Below are the code and all the weights of a small trained network. Each question names an input and a class and asks about switching units off, where a switched-off unit gives its printed mean instead of its output.

import numpy as np


def w(rows, s, z=0):
    codes = np.array(rows[::2]) - 128.0
    scale = np.full(codes.shape[1], s)
    scale[-1] = z or s
    return codes * scale


def norm(h):
    return h / np.sqrt((h * h).mean(-1, keepdims=True) + 1e-5)


def f(y):
    return np.maximum(y, 0)


def log_softmax(a):
    a = a - a.max(-1, keepdims=True)
    return a - np.log(np.exp(a).sum(-1, keepdims=True))


def net(x, mask):
    res = np.array(x, float).reshape(1, 7) / 4 @ E
    u = 0
    for l in range(3):
        y = f(norm(res) @ A[l][:, :-1].T + A[l][:, -1])
        res = res + np.where(mask[u : u + 3], y, B[l][:, -1]) @ B[l][:, :-1]
        u += 3
    return log_softmax(norm(res)[-1] @ U[:, :-1].T + U[:, -1])


A, B = {}, {}
E = w([
[60,113,128],'x0',
[255,103,148],'x1',
[162,49,11],'x2',
[76,77,178],'x3',
[168,97,119],'x4',
[76,59,213],'x5',
[54,73,200],'x6',
],0.0094)
A[0] = w([
[144,103,5,1],'L0N0',
[212,208,171,143],'L0N1',
[230,82,127,88],'L0N2',
],0.011,0.0048)
B[0] = w([
[126,98,43,211],'L0N0',
[150,205,173,254],'L0N1',
[184,4,198,237],'L0N2',
],0.011,0.0047)
A[1] = w([
[140,245,106,8],'L1N0',
[144,121,30,79],'L1N1',
[134,40,128,2],'L1N2',
],0.011,0.0036)
B[1] = w([
[160,176,125,221],'L1N0',
[172,114,9,254],'L1N1',
[137,197,163,204],'L1N2',
],0.014,0.003)
A[2] = w([
[252,165,53,159],'L2N0',
[137,90,52,4],'L2N1',
[91,114,214,67],'L2N2',
],0.011,0.0035)
B[2] = w([
[57,2,171,253],'L2N0',
[45,207,71,163],'L2N1',
[91,65,37,183],'L2N2',
],0.0072,0.0076)
U = w([
[3,92,196,77],'0',
[140,87,190,177],'1',
[132,179,141,54],'2',
[197,79,137,141],'3',
[75,124,151,254],'4',
[144,218,133,63],'5',
[138,122,24,111],'6',
],0.027,0.0049)

Each question gives the input, the list of numbers given to net, and the class t.
The units are the neurons (one row each of A and B). Each row of codes is followed by its name. A weight is (code - 128) times the scale printed after its matrix; where a second scale follows, it is the last column's (A, B and U).
mask holds one flag per neuron, layer by layer. A switched-off neuron (its flag False) gives its mean, the last column of its row in B, instead of its output. The means were averaged over made-up inputs and are rounded, as every weight is.
A unit's drop is (log p(t) with every unit on - log p(t) with that unit switched off) / (log p(t) with every unit on - log p(t) with every unit switched off).
The circuit of an input: a set's keep is (log p(t) with only the set's units on - log p(t) with every unit switched off) / (log p(t) with every unit on - log p(t) with every unit switched off). Starting from all 9 units, units are removed one at a time, each time the one whose removal leaves the highest keep (on an exact tie, the one counted first), for as long as the keep stays at least 0.8.
circuit, biggest first: the units of the circuit, biggest drop first
k most important neurons: the k neurons with the biggest drops, biggest first
drop when u is switched off: that unit's drop, to one decimal
input [-1,-8,8,3,-6,5,-3], class 6: 3 most important neurons : L2N0, L1N1, L0N2
input [6,-5,-7,-4,7,7,-8], class 2: circuit, biggest first : L2N0
input [2,2,-5,7,-5,-8,3], class 5: 3 most important neurons : L0N2, L2N0, L1N0
input [2,3,-2,-7,-2,1,-1], class 5: 3 most important neurons : L0N1, L1N0, L1N1
input [-8,-7,-6,-7,-5,5,1], class 5: 2 most important neurons : L2N0, L0N2
input [-4,1,-4,3,2,-7,8], class 5: circuit, biggest first : L0N2, L2N0
input [0,-2,-1,-4,-7,-8,4], class 5: 2 most important neurons : L0N0, L1N0
input [-5,-3,0,-3,-4,3,-5], class 2: drop when L0N1 is switched off : 0.2
input [6,7,-5,-6,2,3,-5], class 1: drop when L0N2 is switched off : 0.3
input [-3,5,-4,7,8,1,-8], class 1: drop when L1N0 is switched off : 0.0
